Each row is followed by its class number.
[ -2   5   8  37  66 -22   9  -2  10  -2  58 -72 -51 -50 -44  -5 -41  14
  26  -3   7  -8  -7  38  17 -54  51 -22  26  35  40  23 -19  11   5  22
 -55   8] -> 4
[ -2  -7   2  53  82 -28   9 -19  -2  -1  59 -69 -26 -44 -50 -37 -33  18
  33   5  -5 -19  -3  59  16 -51  54 -26  19  27  28  26 -16  11   4  23
 -68   5] -> 6
[ 21  19  44  67 104 -29  40 -18 -13 -12  58 -53   0 -11  33  12  -5  17
  12 -59  33 -14   0 -46  17  -7 -14 -16  69  44   3 -64  16  18  45 -19
  17   8] -> 8
[ 29  30  33  48  97 -46  25  -9 -10 -25  35 -48 -48  -3  52   9 -20  28
   9 -53  39 -25 -16 -43  -6  -8 -12   2  73  41   8 -27  -8  16  48 -19
  11  15] -> 0
[ 21  21  41  80 110  -8  32 -16 -13  -9  74 -47 -12 -13  30   3  11  11
  11 -51  19 -14 -12 -43   7  20   0 -19  66  50   0 -78  23  -1  37 -25
   3  17] -> 1
[-17  16  10  20  43 -36   2  15  -3  -5  46 -77 -77 -47 -39 -13 -33   5
  10  -2  -5 -14   0  37   7 -51  41 -18  20  21  50  40 -24  -1  23  -4
 -48  16] -> 4
[-10  -1  21  86  79 -46   8 -26 -23 -14  49 -46 -27 -28 -53 -28 -44  16
  28  15 -11  -3 -10  54  11 -50  37 -15  19  31  38  31 -11   0  16  11
 -61   2] -> 8
[ 25  23  44  56 101 -28  41  -6 -15  -5  62 -56 -18  -6  36  16   3  11
  10 -50  32 -14 -13 -40   6 -10  -3 -17  60  43  -2 -56   4  12  46 -11
   8  10] -> 5
[  0  -9   9  54  79 -36  25 -23  -3   4  64 -75 -32 -48 -56 -19 -31   7
  24  15  -7 -12  -4  53  17 -49  64 -19  14  26  38   6 -17   9   5  11
 -72  -5] -> 5
[-12  11  31  80  74 -40   9  -5 -14 -20  57 -62 -59 -22 -48 -23 -27  12
  25   2 -19  -5 -15  43   0 -40  34 -21  18  36  44  31  -2 -12  13   3
 -57  25] -> 1
[  5  -8   9  61  84 -11  17 -11  -8  -9  67 -68 -47 -55 -51 -11 -33  17
  25   2   9 -13   6  42  21 -45  58 -10  22  27  42  23   4  14  11  16
 -58   5] -> 2
[ 30  29  52  60  96 -40  26   5  -6 -24  34 -54 -43   5  47   9 -19  16
  15 -60  12 -25 -18 -58 -12  -6  -1 -16  75  53  -7 -38  20   4  44 -12
  11  26] -> 1
[ 24  14  19  67  98 -56  34 -23   3 -24  33 -53   0 -11  36 -17  -1  28
  -1 -63  28 -28  13 -14  13  10  -1  -2  74  38   2 -72 -19  20  38 -18
   2  -4] -> 8
[ 28  21   8  49  93 -56  36   1  13 -16  39 -61 -16 -15  16 -13  15  26
  -3 -53  26 -28   9 -19  17   1   8 -14  61  36   0 -50 -23  12  34   1
 -12  12] -> 3
[ 17  19  31  61 103 -11  34   2 -10  -6  55 -52   2 -15  24   7  10  14
   7 -54  34  -7  -1 -56  14   7 -16 -12  59  57  -6 -73  22  12  47 -22
   8   3] -> 7
[ 30  40  50  35  84 -47  18  12   1 -14  36 -40 -48  -8  47  16 -32  16
   9 -58  28 -23 -12 -64  -8 -12 -12  -7  74  58 -15 -35  -7  10  40  11
  27  12] -> 4
[ 20  36  54  45 100 -42  31   9  -6 -24  26 -36 -40  -1  40  14 -30  17
  12 -65  41 -26 -14 -66 -12  -6 -27   2  68  60 -18 -37   8  10  40   6
  21   8] -> 7
[ 22  19  14  58  93 -71  24 -20   5 -24  25 -53 -22 -15  37   8  -8  29
   1 -50  33 -24  -6 -22  12   0  -4  -9  68  27  16 -40 -22  28  44 -22
  -2   3] -> 0
[-21   6  28  56  68 -43  16   6 -16 -23  47 -59 -52 -25 -56 -13 -39  13
  27   3   2  -3 -12  40   4 -52   9 -16   8  39  42  41   4  -1  18   4
 -46  12] -> 7
[-19  12   9  39  62 -23   4  -4  -9  -4  59 -67 -63 -42 -50 -49 -31  14
  23   3  -8 -30   0  67   8 -44  46 -22  18  25  40  40  -6  -8  18   5
 -67  26] -> 6
[  0   0  19  47  77 -23  22 -25   1  -6  71 -70 -50 -37 -42 -15 -46  25
  25  12  10 -17  -4  41  15 -53  59 -24  24  29  36  14  -5  22   3  12
 -59  14] -> 0
[ 19  19  15  53  98 -57  19 -16  -7 -17  36 -51 -19 -15  37 -31   3  26
   6 -53  20 -31   5  -9  10   3  10 -11  68  33  -7 -43 -19  18  47  -8
  -9   8] -> 6
[ 24  30  35  70 112 -16  26  -9 -18 -12  50 -51  -6  -9  41  10  -4  19
   6 -56  37 -10  -6 -47  18  -9  -7  -8  65  43  -1 -51   9  14  53 -19
   8  14] -> 8
[ 20  21   9  43  99 -39  26  -4   5 -20  24 -52 -13  -7  33  -1  -5  20
  -2 -61  33 -25   5 -37  11   6  -8  -2  67  51  -6 -63   6  21  47 -20
  -4   3] -> 7
[ 29  36  41  65  96 -63   8 -15  -6 -22  24 -30 -18   0  50 -20 -23  16
  13 -62  28 -28  -4 -34 -16  -9  -7  -6  74  48 -22 -33 -15   7  40  16
   6   5] -> 6
[ 28  28  52  81 101 -39  15 -12  -9 -28  32 -27 -27   0  47  -3 -16  15
  14 -65  19 -22 -18 -44 -18   7   0  -9  76  49 -11 -44   4  -3  40  -9
   4   7] -> 1
[ 29  29  51  38  84 -55  36   6  -5 -14  48 -49 -42  -8  44  10  -9   9
  10 -63  32 -29  -8 -45  -3 -14 -10 -11  68  51  -5 -45   7  10  45  -5
  10  15] -> 5
[  4   3   4  59  69 -34  24  -8   4 -13  74 -69 -39 -42 -54 -20 -25  15
  23  -4   7 -16   8  50  17 -57  54 -27  19  32  42  21  -1   2   7  17
 -67  17] -> 3
[  5  -4   6  67  83 -31   9 -35  -8  -5  74 -66 -28 -47 -47 -32 -40  16
  29  10  -3 -17   8  57  15 -53  68 -21  22  28  29  15  -8  16  -1  27
 -69   4] -> 6
[ 30  17  33  78  97 -27  24  -5 -14 -12  50 -42 -10 -11  27   7   7  17
   6 -46  30  -8   6 -37  10  -3  -2 -12  62  50   1 -53  11  12  44  -1
   8   4] -> 2
[ 21  24  39  72  92 -42  23 -15 -11  -7  50 -55  -3 -16  30  -5   1  15
  13 -45  22 -12  -4 -35   7  -4   0 -22  66  40  -4 -53   8  11  44  -8
   8   9] -> 6
[-23  17  33  35  58 -14   3  23  -5  -9  56 -64 -85 -34 -55 -34 -26  10
  22  -2 -25 -29 -12  41   6 -39  42 -28  12  34  40  44   8 -19  20 -10
 -69  42] -> 1
[ 16  22  16  45  82 -52  22   8   0 -19  22 -47 -27  -8  27   1  13  19
  -3 -53  28 -23   3 -17  13   8 -25  -9  61  39  15 -41  -2  12  48 -16
   7  14] -> 2
[ -1   1  18  61  94 -13  15 -13  -2  -5  52 -63 -34 -43 -55 -12 -53  19
  29   0   8 -13  -7  40  24 -52  46 -10  25  41  28  17  -6  14   9  25
 -62   5] -> 8
[ 33  19  10  52  96 -50  26   2  15 -27  28 -51 -20 -18  23  -5  -3  19
   1 -71  39 -23  -1 -21  10  -2  -5  -3  66  31  -1 -33 -24  17  40  -4
 -11   5] -> 3
[ 26  13  22  60  89 -54  22   6   1 -24  21 -49 -29 -18  28  -3  -3  17
  -2 -58  26 -22   3 -22   8   7 -11  -8  66  32   9 -33  -5  16  50 -11
   7   3] -> 2
[-11   3  17  80  80 -36  17 -14 -19 -21  70 -54 -35 -30 -55 -34 -29  17
  20  12  -6  -5   2  45   5 -40  31  -8   8  38  37  16  -1  -3   7   7
 -53   3] -> 7
[  4 -13   2  74  92  -5  18 -29  -1  -1  63 -65 -13 -46 -54 -28 -39  21
  24   4   2 -15   4  56  23 -42  67 -14  26  35  33  -4 -14  12   1  16
 -72  -5] -> 8
[ 22  29  53  35  91 -66  26 -10   7 -35  21 -32 -50  -1  40  15 -36  25
  20 -61  41 -28 -21 -45  -8 -15 -26  -1  74  43  -5 -18 -13  23  34   3
  13  10] -> 0
[ 18  16  32  72 111 -14  37 -13 -15  -7  63 -47   9  -9  22  -1   8  18
  10 -40  26  -7  -1 -51  14   4   0 -18  56  53  -9 -73  20  11  41 -17
   4   0] -> 7
[ 21  21  25  30  83 -73  27   2   7 -21  25 -49 -50  -5  37   9  -9  29
   1 -60  31 -34  -4 -30  10  -4 -22 -13  69  40  10 -32 -17  28  46 -17
   5  15] -> 0
[ 24  32  41  38  81 -52  13   7  -2 -14  25 -31 -41 -12  47  13 -33  13
  12 -58  27 -20 -17 -58 -14  -8 -15  -4  78  57 -16 -32  -9   7  46   9
  21   0] -> 4
[-24   7  14  33  70 -15  10  11 -11  -9  49 -51 -63 -41 -52 -23 -44   8
  23  -2   0 -28 -14  37   4 -44  30 -19   9  30  33  49   7  -8  19   4
 -64  15] -> 7
[ 21  25  40  41  92 -36  32  -9  -6  -8  59 -50 -24 -12  37  22  -8  13
  13 -48  30  -6 -13 -55  11  -3 -17 -19  68  45   2 -56   1  18  42 -16
  28   7] -> 4
[-24   5  12  37  58 -23   3   9 -15 -10  47 -52 -49 -41 -47 -25 -35  -1
  17   3  -6 -21  -3  36   2 -46  35 -25   6  24  36  43   7 -10  22  -9
 -67  12] -> 7
[ 27  14  30  51  85 -28  47  -4  -1  -4  69 -48 -15 -10  10  18   3   7
  11 -47  34 -15  -7 -38  11   0 -21 -27  62  48   6 -61  22   8  33 -15
   7  14] -> 3
[ 28  18  45  88 114  -5  31 -10 -14  -6  78 -49 -10 -13  25 -11  14  18
   8 -49  11 -15  -5 -42   9  21  14 -20  62  52  -8 -77  13   0  36 -20
  -2  14] -> 1
[ 35  27  24  44  89 -41  10  -6  -8 -16  34 -31 -38 -11  56  -3 -31  20
  12 -50  21 -28 -18 -48 -13  -4  12  -2  80  49 -14 -31  -8   5  44  -1
   9   3] -> 4
[  4  -7  13  55  79 -17  17  -6  -2 -10  57 -70 -44 -42 -49 -15 -38  14
  20  -2   5 -16   2  43  14 -46  46 -20  20  24  37  29  -3  14   6  23
 -50   7] -> 2
[  3  -8  11  44  83 -14  33  -7   2  -4  68 -85 -46 -39 -45  -6 -35  15
  29  -5   8 -15 -15  48  17 -54  49 -17  22  28  39  16  -5  15  12   6
 -58   7] -> 5
[-22  13  21  16  53 -33  13  18  -5  -5  47 -73 -96 -37 -53 -14 -35  23
  19   5  -5 -29 -11  39  14 -53  31 -21  16  27  51  56 -10   2  23  -3
 -58  33] -> 0
[ 23  33  46  65  87 -45  14  -2  -1 -34  16 -13 -25  -6  38   9 -18  14
  17 -58  42 -16 -13 -36 -15  -3 -31  12  70  47  -8 -33   0   3  37   8
  18   0] -> 2
[-18  15  24  64  65 -46  10 -19  -8 -12  56 -48 -51 -20 -56 -23 -29  28
  28  20  -4  -8 -10  50   3 -56  31 -16  13  40  43  37 -24  -5   3  25
 -59  14] -> 0
[-17  11   8  30  37 -36  14  25  -3 -15  50 -65 -72 -33 -55 -25 -13  10
  12  -5  -1 -22   3  60   4 -53  30 -22   9  17  49  50 -18 -13  19  -5
 -65  28] -> 3
[-16   3   7  52  57 -15   6  -5 -16  -2  54 -65 -45 -47 -51 -30 -29   9
  13   3  -6 -21   7  54  12 -44  54 -14  16  21  45  30 -12  -8  16  -4
 -71  10] -> 8
[ -2  -6  12  60  75 -29  27 -25  -1   0  80 -69 -28 -48 -57 -29 -16  15
  22  14  -6 -15  10  61  21 -47  76 -17  13  29  34 -10 -15   8   1  13
 -76   0] -> 5
[ 28  20  33  44 102  -7  21   7 -12   0  50 -63 -21  -8  26  -8  -2  17
  18 -48  27  -9  -6 -40  11 -10  -5 -13  65  56 -12 -44   9  15  50  -9
   2  16] -> 6
[ 27  18  31  61 104 -33  27 -24  -1 -12  53 -56 -15 -13  24  -2 -10  26
   6 -42  23 -19  -2 -41  14  -2  10 -16  65  41   2 -50  -3  22  39 -17
  -3   7] -> 0
[-14   3  15  58  71 -38   2 -11 -10  -7  55 -61 -47 -38 -58 -46 -38  13
  30   9 -14 -17 -11  61   7 -49  40 -24  18  29  33  48 -10  -5  11  24
 -66  17] -> 6
[ 25  17  26  81  98 -33  14 -16 -20  -2  47 -49   1 -19  27 -15   1  16
  11 -34  20  -7  -2 -23   8   1  16 -15  64  43  -6 -54   1  10  48 -10
  -7   1] -> 6
[ -2  -9   4  61  78 -15  11 -13  -2  -7  59 -54 -23 -46 -58 -20 -15  14
  19   8   0 -12   7  55  17 -41  48 -14   8  19  36  21 -25   8  -7  28
 -64  -2] -> 2
[ 31  25  44  75 111  -9  27  -4  -7 -13  58 -57 -24  -4  34   0   1  21
  10 -52  15 -17  -9 -47   4   6  19 -14  67  53  -8 -63  11   6  36 -13
  -2  21] -> 1
[ 30  19  44  87 108 -26  26 -13  -9 -10  64 -53 -13 -16  24  -8   7  11
   6 -52   7 -12  -3 -50   6  17  10 -16  66  52  -4 -72  14   3  38 -17
  -2  11] -> 1
[ 28  21  17  38  93 -61  20 -11  11  -7  33 -56 -22 -24  34  10 -20  16
   0 -52  21 -24  -5 -41  15   5   0 -18  71  39   0 -53 -16  26  40  -9
  11  -1] -> 4
[ 33  37  31  45  90 -47  12  -5  -6 -15  32 -41 -34  -4  54  16 -23  17
   8 -50  31 -12 -16 -54  -6  -6  -8   1  76  51  -7 -42 -13  12  43  -4
  20   5] -> 4
[ -5 -10   5  87  77 -40   7 -15 -25 -10  58 -53 -33 -35 -59 -37 -15  20
  17  23 -20  -6  -2  61  17 -33  45 -22  10  23  45  35  -8  -5  18  10
 -59   5] -> 2
[ -1  -3  18  71  91 -17  17 -28  -7  -4  54 -63 -27 -42 -50 -19 -51  14
  27  -2   3 -14  -2  40  17 -48  54 -15  28  34  32  12  -8  11   9  17
 -63  -2] -> 8
[-18  10  12  33  58 -26  -3  -3  -9   0  48 -55 -59 -43 -51 -42 -36   9
  28  12 -10 -26  -1  59   3 -52  50 -18  14  27  30  42 -15  -6  12  12
 -73  16] -> 6
[-18  15   4  37  49 -29  -4   6 -10 -16  37 -56 -72 -35 -45 -17 -32   2
  14   2  -3 -22  -2  52   4 -51  29 -15  15  20  55  59   5 -10  22   2
 -62  26] -> 2
[ -6  -6   8  45  79 -18  18  -4  -1 -17  62 -60 -38 -48 -49  -6 -37  13
  23  -6  11 -16   2  34  17 -50  43 -11  15  32  29  19   4  17   3  12
 -63   3] -> 7
[ 27  20  43  80  99 -21  32 -15  -7 -11  64 -49 -12  -5  35  29   5  12
  15 -59  29 -12 -20 -39   6   8  -9 -26  68  48  13 -69  23   8  29 -22
   5  20] -> 1
[ 25  18  16  69 100 -55  22 -34  -1 -20  42 -57  -3 -13  34 -33  -4  22
   3 -48  21 -26  13  -3   6   4  18 -11  71  33  -2 -59 -17  18  35  -6
  -8   2] -> 6
[ 27  23  44  58  94 -52  15  -3 -12 -10  24 -50 -27  -5  32 -14 -28  10
  13 -52  23 -20 -12 -32 -12  -2 -15 -13  71  48 -11 -28 -10   8  45   3
  10   6] -> 6
[ 19  22  45  45  75 -36  29   2  -1   0  55 -61 -19  -8  24   1  -4   9
   3 -50  16  -9   4 -47   4   1 -13 -32  68  57   3 -67   2   7  45 -16
  24   7] -> 4
[-21   2   4  46  60 -23   9  15  -9  -2  58 -54 -55 -47 -63 -44 -20  18
  16   4 -11 -28  -1  53  14 -34  40 -19   6  40  42  28   3 -13  16  -3
 -73  15] -> 7
